Below are the code and all the weights of a small trained network. Each question names an input and a class and asks about switching units off, where a switched-off unit gives its printed mean instead of its output.

import numpy as np


def w(rows, s, z=0):
    codes = np.array(rows[::2]) - 128.0
    scale = np.full(codes.shape[1], s)
    scale[-1] = z or s
    return codes * scale


def f(y):
    return np.maximum(y, 0)


def log_softmax(a):
    a = a - a.max(-1, keepdims=True)
    return a - np.log(np.exp(a).sum(-1, keepdims=True))


def net(x, mask):
    res = np.array(x, float).reshape(1, 3) / 4 @ E
    y = f(res @ A[0][:, :-1].T + A[0][:, -1])
    res = res + np.where(mask, y, B[0][:, -1]) @ B[0][:, :-1]
    return log_softmax(res[-1] @ U[:, :-1].T + U[:, -1])


A, B = {}, {}
E = w([
[227,223,215,235],'x0',
[174,190,214,2],'x1',
[47,191,208,109],'x2',
],0.0079)
A[0] = w([
[164,102,139,4,228],'neuron 0',
[156,170,148,161,152],'neuron 1',
[18,137,107,166,223],'neuron 2',
[118,177,160,67,176],'neuron 3',
[116,170,147,161,141],'neuron 4',
[115,107,155,39,254],'neuron 5',
[98,150,164,71,163],'neuron 6',
[92,23,40,166,241],'neuron 7',
[226,137,145,206,193],'neuron 8',
[172,198,182,155,209],'neuron 9',
[164,155,149,199,226],'neuron 10',
],0.012,0.0049)
B[0] = w([
[124,160,72,74,238],'neuron 0',
[150,156,151,172,185],'neuron 1',
[54,81,213,164,206],'neuron 2',
[73,191,149,94,197],'neuron 3',
[135,129,177,184,165],'neuron 4',
[113,166,125,42,227],'neuron 5',
[70,154,161,77,190],'neuron 6',
[118,12,100,144,254],'neuron 7',
[210,172,82,215,239],'neuron 8',
[145,232,169,164,228],'neuron 9',
[192,163,153,220,218],'neuron 10',
],0.011,0.012)
U = w([
[66,191,118,1,158],'0',
[207,199,144,205,141],'1',
[194,73,70,177,105],'2',
[145,114,140,110,4],'3',
[173,77,26,51,203],'4',
[80,168,198,113,74],'5',
[39,17,154,151,175],'6',
],0.0096,0.0036)

Each question gives the input, the list of numbers given to net, and the class t.
The units are the neurons (one row each of A and B). Each row of codes is followed by its name. A weight is (code - 128) times the scale printed after its matrix; where a second scale follows, it is the last column's (A, B and U).
mask holds one flag per neuron, in row order. A switched-off neuron (its flag False) gives its mean, the last column of its row in B, instead of its output. The means were averaged over made-up inputs and are rounded, as every weight is.
A unit's drop is (log p(t) with every unit on - log p(t) with that unit switched off) / (log p(t) with every unit on - log p(t) with every unit switched off).
The circuit of an input: a set's keep is (log p(t) with only the set's units on - log p(t) with every unit switched off) / (log p(t) with every unit on - log p(t) with every unit switched off). Starting from all 11 units, units are removed one at a time, each time the one whose removal leaves the highest keep (on an exact tie, the one counted first), for as long as the keep stays at least 0.8.
units of the circuit, in order: the units of the circuit, biggest drop first
k most important neurons: the k neurons with the biggest drops, biggest first
drop when u is switched off: that unit's drop, to one decimal
input [1,-8,-5], class 2: units of the circuit, in order => neuron 8; neuron 7
input [-1,0,3], class 0: 2 most important neurons => neuron 7; neuron 10
input [0,3,-5], class 4: units of the circuit, in order => neuron 9; neuron 10; neuron 2
input [3,-5,-8], class 2: units of the circuit, in order => neuron 7
input [-8,0,1], class 6: 3 most important neurons => neuron 7; neuron 2; neuron 9
input [3,-6,-6], class 2: 2 most important neurons => neuron 7; neuron 9
input [-4,-1,-6], class 4: 2 most important neurons => neuron 2; neuron 4
input [-2,0,4], class 0: 2 most important neurons => neuron 7; neuron 10
input [-5,-2,7], class 6: 2 most important neurons => neuron 2; neuron 9
input [-5,2,-4], class 4: 2 most important neurons => neuron 7; neuron 9
input [2,6,-3], class 0: drop when neuron 0 is switched off => 0.3
input [-4,0,-8], class 4: drop when neuron 2 is switched off => 0.3
input [1,-3,-2], class 2: drop when neuron 9 is switched off => 0.2
input [0,-2,-2], class 2: most important neuron => neuron 6
